In the rows, zero is written as 128.
Each row of numbers belongs to one of the things below and depends on some of the facts about them. Some rows are named. Which thing is each other row?

Facts:
j_118 (β b) (ξ j_906) (π j_936) (τ j_328)
j_121 (β c) (ξ j_719) (τ j_329)
j_154 (β c) (ξ j_737) (τ j_26)
j_155 (β a) (τ j_508)
j_161 (β a) (τ j_675)
j_176 (β c) (π j_542) (τ j_709)
j_183 (β a) (ξ j_417) (τ j_636)
j_188 (β a) (ξ j_979) (τ j_464)
j_189 (β c) (π j_442) (τ j_813)
j_220 (β a) (τ j_906)
j_222 (β c) (ξ j_26) (τ j_737)
j_223 (β a) (ξ j_220) (π j_934) (τ j_294)
j_237 (β b) (τ j_737)
j_255 (β a) (ξ j_940) (τ j_526)
j_259 (β a) (ξ j_912) (τ j_675)
j_26 (β a) (π j_912) (τ j_303)
j_262 (β a) (ξ j_636) (τ j_35)
j_270 (β a) (ξ j_966) (π j_60) (τ j_449)
j_276 (β a) (ξ j_719) (τ j_542)
j_286 (β c) (ξ j_990) (τ j_328)
j_290 (β a) (τ j_999)
j_291 (β a) (ξ j_183) (τ j_220)
j_292 (β a) (ξ j_737) (τ j_303)
j_294 (β a) (τ j_906)
j_297 (β c) (ξ j_402) (π j_501) (τ j_636)
j_3 (β a) (ξ j_512) (τ j_365)
j_303 (β b)
j_328 (β c) (τ j_449)
j_329 (β c)
j_333 (β a) (ξ j_36) (τ j_999)
j_344 (β b) (τ j_26)
j_35 (β b) (π j_286) (τ j_879)
j_357 (β a) (τ j_220)
j_36 (β c) (ξ j_873) (τ j_402)
j_365 (β c) (τ j_636)
j_368 (β c) (ξ j_344) (τ j_303)
j_376 (β b) (τ j_512)
j_381 (β c) (ξ j_867) (τ j_328)
j_383 (β b) (ξ j_867) (τ j_675)
j_390 (β a) (ξ j_464) (τ j_26)
j_40 (β a) (τ j_512)
j_402 (β b) (τ j_879)
j_403 (β a) (ξ j_873) (τ j_508)
j_417 (β a) (τ j_675)
j_42 (β a) (τ j_402)
j_423 (β b) (ξ j_402) (τ j_526)
j_432 (β a) (ξ j_966) (τ j_35)
j_442 (β a) (ξ j_473) (π j_558) (τ j_979)
j_449 (β a)
j_45 (β c) (ξ j_26) (τ j_999)
j_452 (β b) (π j_895) (τ j_508)
j_463 (β c) (τ j_879)
j_464 (β c) (τ j_906)
j_47 (β a) (ξ j_508) (τ j_978)
j_472 (β c) (ξ j_526) (τ j_906)
j_473 (β c) (π j_738) (τ j_35)
j_475 (β b) (τ j_709)
j_496 (β a) (ξ j_873) (π j_707) (τ j_35)
j_5 (β a) (ξ j_813) (π j_502) (τ j_220)
j_501 (β c) (ξ j_35) (π j_673) (τ j_709)
j_502 (β b) (ξ j_501) (τ j_220)
j_508 (β a) (π j_189) (τ j_879)
j_510 (β c) (ξ j_867) (τ j_449)
j_512 (β c) (τ j_303)
j_516 (β c) (ξ j_999) (τ j_675)
j_517 (β b) (ξ j_220) (τ j_329)
j_52 (β a) (ξ j_223) (π j_512) (τ j_813)
j_526 (β b) (π j_297)
j_531 (β a) (τ j_906)
j_533 (β b) (τ j_449)
j_542 (β b)
j_558 (β b) (ξ j_940) (π j_938) (τ j_709)
j_562 (β a) (τ j_303)
j_565 (β c) (ξ j_531) (τ j_709)
j_574 (β b) (ξ j_856) (τ j_220)
j_58 (β c) (ξ j_508) (τ j_906)
j_583 (β a) (τ j_636)
j_592 (β b) (τ j_636)
j_599 (β a) (τ j_328)
j_60 (β a) (ξ j_906) (π j_583) (τ j_220)
j_606 (β a) (ξ j_328) (τ j_512)
j_615 (β c) (ξ j_449) (τ j_978)
j_616 (β a) (ξ j_473) (τ j_449)
j_624 (β a) (ξ j_464) (τ j_464)
j_636 (β c)
j_640 (β c) (π j_674) (τ j_737)
j_645 (β b) (ξ j_26) (τ j_35)
j_655 (β c) (τ j_508)
j_664 (β a) (ξ j_508) (τ j_813)
j_668 (β a) (ξ j_183) (τ j_978)
j_671 (β a) (ξ j_183) (τ j_813)
j_673 (β c) (π j_303) (τ j_979)
j_674 (β b) (π j_80) (τ j_542)
j_675 (β c) (τ j_542)
j_677 (β c) (ξ j_966) (π j_924) (τ j_709)
j_681 (β c) (ξ j_966) (τ j_464)
j_688 (β b) (π j_91) (τ j_512)
j_691 (β a) (ξ j_906) (π j_812) (τ j_737)
j_695 (β b) (ξ j_473) (τ j_365)
j_7 (β a) (τ j_26)
j_707 (β b) (ξ j_542) (π j_640) (τ j_512)
j_709 (β a) (τ j_329)
j_711 (β c) (ξ j_912) (τ j_542)
j_713 (β c) (ξ j_365) (π j_592) (τ j_979)
j_717 (β b) (π j_118) (τ j_737)
j_719 (β a) (ξ j_979) (τ j_978)
j_726 (β c) (π j_717) (τ j_365)
j_728 (β a) (ξ j_879) (τ j_328)
j_730 (β c) (ξ j_531) (τ j_999)
j_733 (β a) (τ j_979)
j_737 (β a) (τ j_879)
j_738 (β c) (ξ j_912) (π j_918) (τ j_542)
j_749 (β a) (ξ j_562) (τ j_526)
j_752 (β b) (τ j_508)
j_763 (β c) (ξ j_873) (τ j_979)
j_773 (β a) (ξ j_719) (τ j_979)
j_783 (β b) (τ j_220)
j_792 (β b) (ξ j_999) (π j_276) (τ j_978)
j_797 (β c) (ξ j_719) (π j_526) (τ j_512)
j_799 (β a) (ξ j_675) (τ j_365)
j_80 (β c) (ξ j_344) (π j_357) (τ j_464)
j_805 (β a) (ξ j_936) (τ j_542)
j_808 (β c) (ξ j_329) (π j_677) (τ j_879)
j_810 (β b) (ξ j_562) (τ j_512)
j_812 (β b) (ξ j_508) (π j_52) (τ j_464)
j_813 (β a) (π j_961)
j_823 (β c) (ξ j_906) (π j_26) (τ j_978)
j_828 (β a) (ξ j_526) (τ j_999)
j_856 (β a) (ξ j_303) (τ j_464)
j_867 (β c) (τ j_365)
j_870 (β a) (ξ j_675) (π j_290) (τ j_879)
j_873 (β a) (τ j_999)
j_879 (β b)
j_894 (β a) (ξ j_542) (τ j_464)
j_895 (β a) (ξ j_526) (π j_797) (τ j_526)
j_897 (β a) (ξ j_501) (τ j_526)
j_906 (β a)
j_91 (β c) (ξ j_508) (π j_35) (τ j_508)
j_912 (β a) (π j_402) (τ j_526)
j_918 (β a) (ξ j_674) (τ j_365)
j_924 (β a) (ξ j_542) (τ j_328)
j_934 (β c) (ξ j_856) (π j_828) (τ j_328)
j_936 (β a) (ξ j_675) (τ j_813)
j_938 (β b) (π j_940) (τ j_294)
j_940 (β c) (ξ j_978) (τ j_329)
j_947 (β a) (τ j_329)
j_961 (β c) (ξ j_856) (π j_510) (τ j_636)
j_962 (β a) (ξ j_999) (τ j_303)
j_964 (β c) (ξ j_328) (τ j_26)
j_966 (β b) (ξ j_879) (τ j_449)
j_978 (β b) (τ j_542)
j_979 (β a) (τ j_329)
j_990 (β a) (ξ j_655) (τ j_737)
j_993 (β a) (π j_176) (τ j_999)
j_999 (β b) (τ j_813)

Named rows:
j_813: [142 137 120 137 149 110 140 136 141 139 129 115  83 161 135 135 174 106
 134 133  97 110  99 132  86 135 122 151  98 131 114  52]
j_5: [140 136 106 142 142 130 139 139 138 132 139 112  85 155 148 131 168 123
 148 154  87 107 126 150  72 132 122 161 104 127 106  60]
j_220: [151 132 128 161 136 124 134 126 144 108 136 110  70 158 152 128 167 128
 138 144 108 105 105 146  92 124 126 158 103 115 116  65]
j_381: [136 108 122 126 147 118 129 138 135 144 164 102  94 119 137 128 175 106
 130 117 113 100  71 144  97 125 118 169 109 104 110  87]
j_640: [128 116 139 107 156  87 143 134 149 143 173  81  97 130 125 108 219  99
 121  97 118 115  71 130  90 135 105 158 101 112 107  88]
j_35: [138 125 152 108 150  82 126 136 141 160 169  87 109 121 128 115 194 121
 118  87 129 109  67 132 104 139 116 155  99 110 118  90]
j_26: [145 134 137 152 142 115 134 126 144 118 134 115  74 160 143 131 175 112
 128 131 111 112  87 129  98 126 125 154 103 119 116  59]
j_222: [129 113 139 106 159  98 134 141 153 152 177  92 106 129 135 107 212  96
 117  92 109 110  78 143  94 130 107 161  99  94 113  87]
j_40: [136 133 134 146 144 125 129 130 144 124 140 124  82 157 149 131 174 108
 130 132 102 112  93 134  96 122 123 161 106 111 115  60]
j_966: [149  96 118 130 144  85 115 129 165 118 172  95 110 119 137 130 166 127
 122 115 121 103  51 137  99 145 111 167 105 124 133  78]
j_176: [145 104 123 115 141 107 141 127 123 140 152  95  87 121 150 138 179 111
 119 112 118  99  66 147  95 123 117 173 116 109 129  82]
j_812: [133 111 124 122 158 130 125 147 110 109 139 114 108 113 136 133 159  83
 122 127 116  90  26 132  90 131 114 170 116 121 123  98]
j_947: [136 133 134 146 144 124 130 129 145 122 141 123  82 156 148 131 175 108
 130 131 101 112  94 134  97 123 123 161 106 111 116  59]
j_121: [133 121 112  98 152 122 120 129 145 136 164 102  80 123 123 131 176 120
 137 124 112  99  69 149 111 108 121 170 112 114 121  94]
j_673: [171  79 116 131 168 149  66 177 209 177 107 123  69 124 146 128 137  95
 120  93  77 122  95 180  87 146 148 157  70  32 156 129]
j_531: [149 127 130 157 142 126 132 125 143 110 132 120  72 159 148 133 165 110
 132 139 107 106  86 135  98 121 126 158 104 118 118  60]
j_294: [141 127 127 152 143 134 130 129 142 113 138 125  79 156 151 135 167 107
 135 141 102 108  92 136  95 119 123 163 109 114 114  62]

Which thing is each row?
No name comes twice in this set of rows, the named rows included.
[142 103 122 111 143 113 138 128 122 145 154  99  91 119 153 138 179 108
 121 114 112  99  71 151  93 122 117 176 116 104 128  82] -> j_565
[143 105 142 146 138 117 124 125 141 115 167  98  80 119 142 123 177 116
 123 114 134 100  51 141 113 114 119 170 111  94 116  96] -> j_512
[183  69 140 121 158 149  63 155 197 161 104 117  71 121 177 130 141 109
 105  81  95 123  83 179  96 139 151 164  81  23 178 139] -> j_303
[148 109 133 127 144 108 131 126 129 123 164  89  97 118 133 126 175 120
 131 119 133 100  56 125  98 129 117 165 112 128 107  95] -> j_674
[135  93 110 116 138  92 130 123 149 128 168 100 100 118 153 142 179 117
 117 117 109 106  61 149  91 135 107 183 119 114 139  68] -> j_677
[136 115 103 133 158 120 127 156 145 155 163 102 100 121 109 125 165 100
 144 127 104  97  78 137  87 136 118 158  96 123  92  87] -> j_713
[138 108 119 115 149 117 133 135 126 139 161  93 105 115 133 130 175 112
 137 124 119 103  68 124  84 134 115 168 114 133 101  95] -> j_707
[150 105 115 128 142 129 127 137 129 129 168  88 102 113 150 122 162 134
 142 134 117  93  91 154  84 128 120 172 110 112 106 102] -> j_574
[143 101 114 133 146 130 130 137 132 133 160 104  90 118 139 133 165 105
 133 128 113  95  68 145  96 121 119 172 112 108 109  89] -> j_472
[124 128 125 100 156  83 136 151 140 187 164  92 107 123 117 123 196 104
 124  96 105 111  85 139  87 144 114 155  97 115 111  75] -> j_808
[144 106 144 130 143 122 117 127 138 120 172  99 100 115 148 121 173 120
 124 111 131 100  57 138 109 120 119 171 112  99 117 101] -> j_592
[125 145 142 125 142 138 113 113 156 105 155 130  67 156 148 127 182 123
 136 135 107 115  86 138 121  95 126 170 117 102 124  75] -> j_276
[131 135 121 116 155 144 119 119 149 113 138 140  71 160 135 144 168  96
 134 140  97 109  71 126 117  98 126 166 116 122 124  62] -> j_188
[140 129 135 132 139 119 137 121 133 125 133 121  81 158 162 138 179 110
 124 127 101 112  95 140  94 121 123 166 113 110 129  55] -> j_709
[155 123 142 156 141 118 136 122 147 137 140 114  75 163 146 132 175 111
 129 121 112 113 100 126 104 121 128 152  99 112 108  55] -> j_873

The same things again, as new rows of numbers:
Known rows:
j_828: [131 112 149 141 145 136 126 150 112 113 121 134  96 166 134 148 124 157
 129 137 109 121  97 132 113 132 152 159 132 106  74 140 131 174 159  84
 131  87 164 118  99 114]
j_294: [135 123 129 132 135 113 137 110 126 121 153 120 139 133 157 127 136 157
 151 141 137 149 120 131 113 130 119 105 107 118 118 129 127 120 145 107
 130 114 119 140 144 121]
j_333: [160 128 131 126 126 133 128 133 127 121 120 136 127 130 139 125 122 145
 139 132 126 117 133 141 124 133 130 120 137 132 124 121 133 124 141 113
 132 124 136 138 122 119]
j_516: [102 137 118 135 121 130 124 129 133 141 129 128 121 122 113 136 120 114
  99 114 129 130 138 120 140 140 123 150 125 133 136 143 120 138 111 140
 125 137 114 117 117 152]
j_733: [149 119 136 130 130 132 126 129 128 117 128 132 133 133 143 122 137 139
 147 140 127 133 113 134 127 122 126 111 123 129 138 127 138 123 144 128
 123 121 146 122 129 109]
j_979: [135 119 128 130 142 120 145 114 130 118 157 117 143 134 158 129 139 140
 151 138 143 139 116 126 116 124 132  97 115 118 114 135 123 122 143 116
 127 122 123 138 138 102]
j_894: [157 144 124 143 128 114 115 122 123 107 111 137 128 124 152 121 108 155
 139 128 126 121 116 134 127 137 123 115 139 117 126 142 135 121 159 127
 129 125 134 130 120 122]
j_464: [ 85 145 104 152 129  90 119 109 135 123 148 113 125 118 134 145 119 131
 116 122 139 157 119 117 157 139 124 130 107 103 126 156 114 124 116 145
 138 125  88 116 137 154]
j_677: [107 171 112 159 119  93 139 146 133 142 104 165 125 115 110 121 155 119
 136 134 141 123 151  83 114 120 117 202 123 137 166 140  98 147 105 142
  95 129 108 137 132 172]
j_912: [151 110 132 118 137 144 116 119 120 118 124 128 134 136 131 128 122 139
 138 127 120 136 105 152 120 128 128 101 124 127 128 119 146 121 138 131
 131 121 138 124 144 111]
j_259: [155 131 134 128 128 133 129 129 124 122 119 135 130 131 140 121 123 143
 138 132 126 118 128 134 114 131 125 121 137 130 125 126 134 126 145 118
 125 125 139 136 124 118]
j_688: [160 155 109 123 107 111 134 121 143 118 127 152 164  86 139  92 162 118
 158 129 157 135 154 108 129 112 103 105 120 159 206 112 125  81 111 166
 113 177 100 145 152 140]
j_7: [145 119 135 126 129 127 122 128 124 115 125 133 133 135 139 120 137 142
 148 138 123 134 114 132 120 122 124 114 122 126 134 122 137 121 142 124
 127 123 143 126 130 115]
j_357: [ 67  94 186 151  98 101 139 170 120 151 140  84  93 208 152 136 150 151
 147 191  64 124 127  85 121 129 103 168 112  97  71 148 126 166 181  36
 147  62 239 102  27  95]
j_35: [134 137 112 126 149 108 153 144 135 105 144 151 139 111 121 131 178 119
 164 138 167 133 127 111 126  95 168 138 118 127 130 105 105 130  99 133
 122 138  89 152 165 127]
j_810: [135 133 128 130 124 132 126 127 127 128 122 132 127 127 131 127 121 130
 122 124 126 123 131 128 126 132 125 133 132 131 130 133 130 130 133 126
 125 128 131 128 121 131]
j_255: [155 131 133 127 130 133 131 128 124 122 118 134 131 130 139 121 121 141
 139 130 126 115 129 134 116 129 128 122 139 129 122 124 132 127 145 118
 126 126 140 137 126 116]

Rows to name:
No name comes twice in this set of rows, the named rows included.
[123 122 127 123 123 122 115 127 121 121 127 129 129 131 125 124 135 132
 134 128 117 141 120 128 125 125 120 127 118 127 135 121 134 124 127 130
 134 130 131 121 128 133] -> j_475
[100 106 119 115 134 158 102 104 125 143 135 110 125 127 100 146 100 110
  88 100 119 151 110 156 144 145 122 114 113 129 136 136 143 129 101 162
 133 130 108 100 150 144] -> j_189
[133 104 128 115 138 159 103 101 115 128 134 120 127 134 127 139  99 138
 107 108 117 153  97 166 125 145 117 100 113 127 129 135 153 127 130 144
 130 120 122 106 150 130] -> j_938
[147 135 121 128 133 137 129 130 127 122 124 144 128 122 127 128 123 133
 123 119 137 124 130 133 122 133 132 136 132 137 133 131 126 134 126 131
 122 133 117 133 130 135] -> j_118
[139 113 133 117 138 131 129 141 125 115 116 128 134 135 120 122 143 116
 158 140 122 117 119 135 128 104 149 113 137 122 122 102 132 118 126 130
 135 127 146 135 139  96] -> j_42
[180 115 132 122 128 149 140 163 149 126 119 130 120 132 128 139 128 122
 142 146 137  99 147 155 166 124 163 112 149 136 119 113 122 117 125 114
 141 115 132 142 120  93] -> j_403
[103  94 133 124 176 141 134 137 116 113 143 123 105 157 108 170 137 129
 131 127 129 143  83 148 123 115 188 143 115  95  56 121 121 175 114 106
 141  88 116 122 153 113] -> j_402
[112 142 107 118 103 122 120 108 145 147 133 119 156  94 115 108 131  94
 120 115 139 139 159 118 149 132  94 102 118 152 194 122 128  80  93 179
 126 173  97 126 147 150] -> j_726
[ 93 138 109 126 127 134 130 124 128 125 145 125 132 126 120 126 120 102
  91  91 135 123 132 102 122 139 127 139 131 137 124 157 120 144 120 145
 128 165 118 112  97 139] -> j_121
[ 95 125 119 131 122 126 119 132 132 137 135 123 122 126 112 137 133 110
 109 119 125 144 127 120 147 131 122 142 113 131 145 138 125 133 106 148
 129 134 116 108 122 147] -> j_867
[109 153 104 130 127 123 140 138 133 110 147 153 135 110 121 119 145 107
 105  92 153 123 137  87 119 127 135 155 128 146 144 152 112 149 114 150
 116 178 103 121 102 150] -> j_797
[117 139 105 115 103 139 119  97 142 163 126 107 152 100 114 115  93  95
  97 103 131 125 171 137 146 150  90  95 136 152 174 132 129  82  99 173
 132 167  96 131 143 146] -> j_823
[137 107 143 118 131 134 148 113 126 138 164 121 142 139 153 125 148 154
 147 145 135 151 130 129  94 130 113 111  99 137 123 119 130 128 137  96
 121 116 128 142 142 123] -> j_220
[116 140 115 132 128 134 125 130 133 133 130 140 122 115 112 135 126 116
 100 108 140 132 134 123 137 136 130 153 124 139 144 140 120 141 106 147
 120 142 102 119 128 158] -> j_738
[170 146 125 131 129 122 139 140 130 107 118 158 136 115 142 111 148 144
 154 133 147 117 132 118 112 116 135 136 135 143 144 119 125 128 139 123
 113 141 126 146 130 127] -> j_895

